Below is a small trained network, with its code and all its weights. Each question gives an input and a class and asks what happens when units are switched off, that is, made to give their printed mean instead of their output.

import numpy as np


def w(rows, s, z=0):
    codes = np.array(rows[::2]) - 128.0
    scale = np.full(codes.shape[1], s)
    scale[-1] = z or s
    return codes * scale


def norm(h):
    return h / np.sqrt((h * h).mean(-1, keepdims=True) + 1e-5)


def f(y):
    return y / 2 * (1 + np.tanh(0.7978845608 * (y + 0.044715 * y**3)))


def log_softmax(a):
    a = a - a.max(-1, keepdims=True)
    return a - np.log(np.exp(a).sum(-1, keepdims=True))


def net(x, mask):
    res = np.array(x, float).reshape(1, 4) / 4 @ E
    u = 0
    for l in range(3):
        y = f(norm(res) @ A[l][:, :-1].T + A[l][:, -1])
        res = res + np.where(mask[u : u + 13], y, B[l][:, -1]) @ B[l][:, :-1]
        u += 13
    return log_softmax(norm(res)[-1] @ U[:, :-1].T + U[:, -1])


A, B = {}, {}
E = w([
[129,126,127,123],'x0',
[53,9,147,153],'x1',
[182,120,251,115],'x2',
[24,199,195,104],'x3',
],0.0025)
A[0] = w([
[113,155,85,112,55],'L0N0',
[165,103,162,44,111],'L0N1',
[139,162,146,159,65],'L0N2',
[155,111,185,1,251],'L0N3',
[76,149,67,149,148],'L0N4',
[65,115,100,163,191],'L0N5',
[143,114,130,157,89],'L0N6',
[102,95,186,114,170],'L0N7',
[113,150,138,86,104],'L0N8',
[178,102,100,167,160],'L0N9',
[130,165,135,151,71],'L0N10',
[99,142,103,138,90],'L0N11',
[158,112,189,122,61],'L0N12',
],0.006,0.0024)
B[0] = w([
[145,42,107,206,113],'L0N0',
[129,138,203,249,147],'L0N1',
[131,76,156,82,110],'L0N2',
[172,165,91,250,254],'L0N3',
[158,123,120,251,179],'L0N4',
[217,183,85,218,201],'L0N5',
[124,130,90,17,113],'L0N6',
[222,161,135,214,203],'L0N7',
[124,104,166,142,132],'L0N8',
[75,224,233,67,166],'L0N9',
[159,95,126,127,111],'L0N10',
[148,106,113,168,122],'L0N11',
[143,125,134,161,139],'L0N12',
],0.0024,0.0025)
A[1] = w([
[113,86,149,134,39],'L1N0',
[86,197,149,180,2],'L1N1',
[199,84,120,95,226],'L1N2',
[158,72,132,103,6],'L1N3',
[87,84,108,136,147],'L1N4',
[179,178,100,1,205],'L1N5',
[122,181,134,137,109],'L1N6',
[85,48,155,131,238],'L1N7',
[157,197,120,165,90],'L1N8',
[93,112,122,153,112],'L1N9',
[33,179,139,121,6],'L1N10',
[188,96,88,111,118],'L1N11',
[171,84,85,102,116],'L1N12',
],0.0084,0.0011)
B[1] = w([
[150,164,88,79,124],'L1N0',
[87,52,159,120,252],'L1N1',
[18,146,189,159,178],'L1N2',
[75,141,112,70,112],'L1N3',
[206,136,163,90,153],'L1N4',
[118,24,102,59,184],'L1N5',
[131,46,102,83,186],'L1N6',
[252,125,96,54,187],'L1N7',
[178,75,111,149,254],'L1N8',
[148,148,129,103,155],'L1N9',
[89,112,164,95,178],'L1N10',
[51,110,203,156,165],'L1N11',
[74,148,205,111,150],'L1N12',
],0.0046,0.0026)
A[2] = w([
[222,71,106,12,174],'L2N0',
[80,159,54,123,81],'L2N1',
[195,190,88,137,74],'L2N2',
[124,156,112,14,209],'L2N3',
[109,131,211,98,224],'L2N4',
[56,7,149,107,252],'L2N5',
[135,119,78,53,41],'L2N6',
[187,68,79,197,99],'L2N7',
[86,114,51,108,125],'L2N8',
[99,142,62,119,58],'L2N9',
[70,165,1,129,171],'L2N10',
[128,225,175,171,200],'L2N11',
[100,123,104,176,133],'L2N12',
],0.0054,0.0015)
B[2] = w([
[224,119,5,129,190],'L2N0',
[191,129,174,208,120],'L2N1',
[89,44,231,53,119],'L2N2',
[156,74,21,74,122],'L2N3',
[121,242,51,106,182],'L2N4',
[105,175,149,55,254],'L2N5',
[200,117,124,118,115],'L2N6',
[62,102,101,66,195],'L2N7',
[191,167,206,159,140],'L2N8',
[166,129,137,220,116],'L2N9',
[196,191,227,131,155],'L2N10',
[138,46,15,190,141],'L2N11',
[110,45,165,106,142],'L2N12',
],0.0035,0.004)
U = w([
[230,106,75,95,136],'0',
[184,141,210,248,135],'1',
[101,71,141,134,254],'2',
[44,162,174,87,100],'3',
[73,83,68,169,17],'4',
],0.011,0.0059)

Each question gives the input, the list of numbers given to net, and the class t.
The units are the neurons (one row each of A and B). Each row of codes is followed by its name. A weight is (code - 128) times the scale printed after its matrix; where a second scale follows, it is the last column's (A, B and U).
mask holds one flag per neuron, layer by layer. A switched-off neuron (its flag False) gives its mean, the last column of its row in B, instead of its output. The means were averaged over made-up inputs and are rounded, as every weight is.
A unit's drop is (log p(t) with every unit on - log p(t) with that unit switched off) / (log p(t) with every unit on - log p(t) with every unit switched off).
most important unit: the unit with the biggest drop
top k neurons: the k neurons with the biggest drops, biggest first
top k neurons in layer l: the k neurons of layer l with the biggest drops, biggest first
drop of u: that unit's drop, to one decimal
input [5,4,-5,4], class 1: top 2 neurons : [L0N5 L1N5]
input [4,-1,7,-5], class 1: most important unit : L0N1
input [4,3,-6,-7], class 3: top 3 neurons : [L1N11 L1N12 L0N3]
input [-8,8,-6,-4], class 0: top 2 neurons : [L1N7 L1N4]
input [-3,5,-1,-6], class 3: top 3 neurons : [L1N2 L1N11 L1N12]
input [-5,-3,2,2], class 2: top 2 neurons : [L1N7 L0N3]
input [2,7,6,6], class 0: top 4 neurons in layer 1 : [L1N7 L1N2 L1N11 L1N0]
input [7,4,7,7], class 1: top 4 neurons : [L0N7 L1N5 L0N3 L2N7]
input [2,-4,-3,-6], class 3: top 2 neurons : [L1N11 L1N2]
input [-3,8,-4,-5], class 0: top 3 neurons : [L1N7 L0N3 L2N0]
input [-7,-4,-7,-8], class 3: top 3 neurons in layer 0 : [L0N3 L0N7 L0N9]
input [-6,-3,6,-8], class 3: top 3 neurons in layer 1 : [L1N2 L1N5 L1N3]
input [-4,-5,-3,-6], class 3: top 3 neurons : [L1N11 L1N2 L1N7]
input [6,-2,3,-2], class 2: most important unit : L0N3
input [0,8,-4,-6], class 0: top 3 neurons : [L1N7 L0N3 L2N0]
input [-2,0,-6,-5], class 1: top 2 neurons : [L1N1 L2N10]
input [2,-6,-2,5], class 0: top 2 neurons in layer 1 : [L1N2 L1N11]
input [-2,3,-6,-8], class 3: top 2 neurons in layer 1 : [L1N11 L1N12]
input [-6,2,-3,-8], class 3: drop of L0N3 : 0.1
input [-6,-5,-2,-8], class 3: drop of L1N11 : 0.5
input [-3,-7,3,4], class 0: most important unit : L2N0
input [0,8,-2,4], class 0: drop of L1N7 : 0.3
input [8,8,-5,0], class 0: drop of L1N7 : 0.4
input [-2,-2,3,0], class 4: top 2 neurons in layer 1 : [L1N7 L1N4]
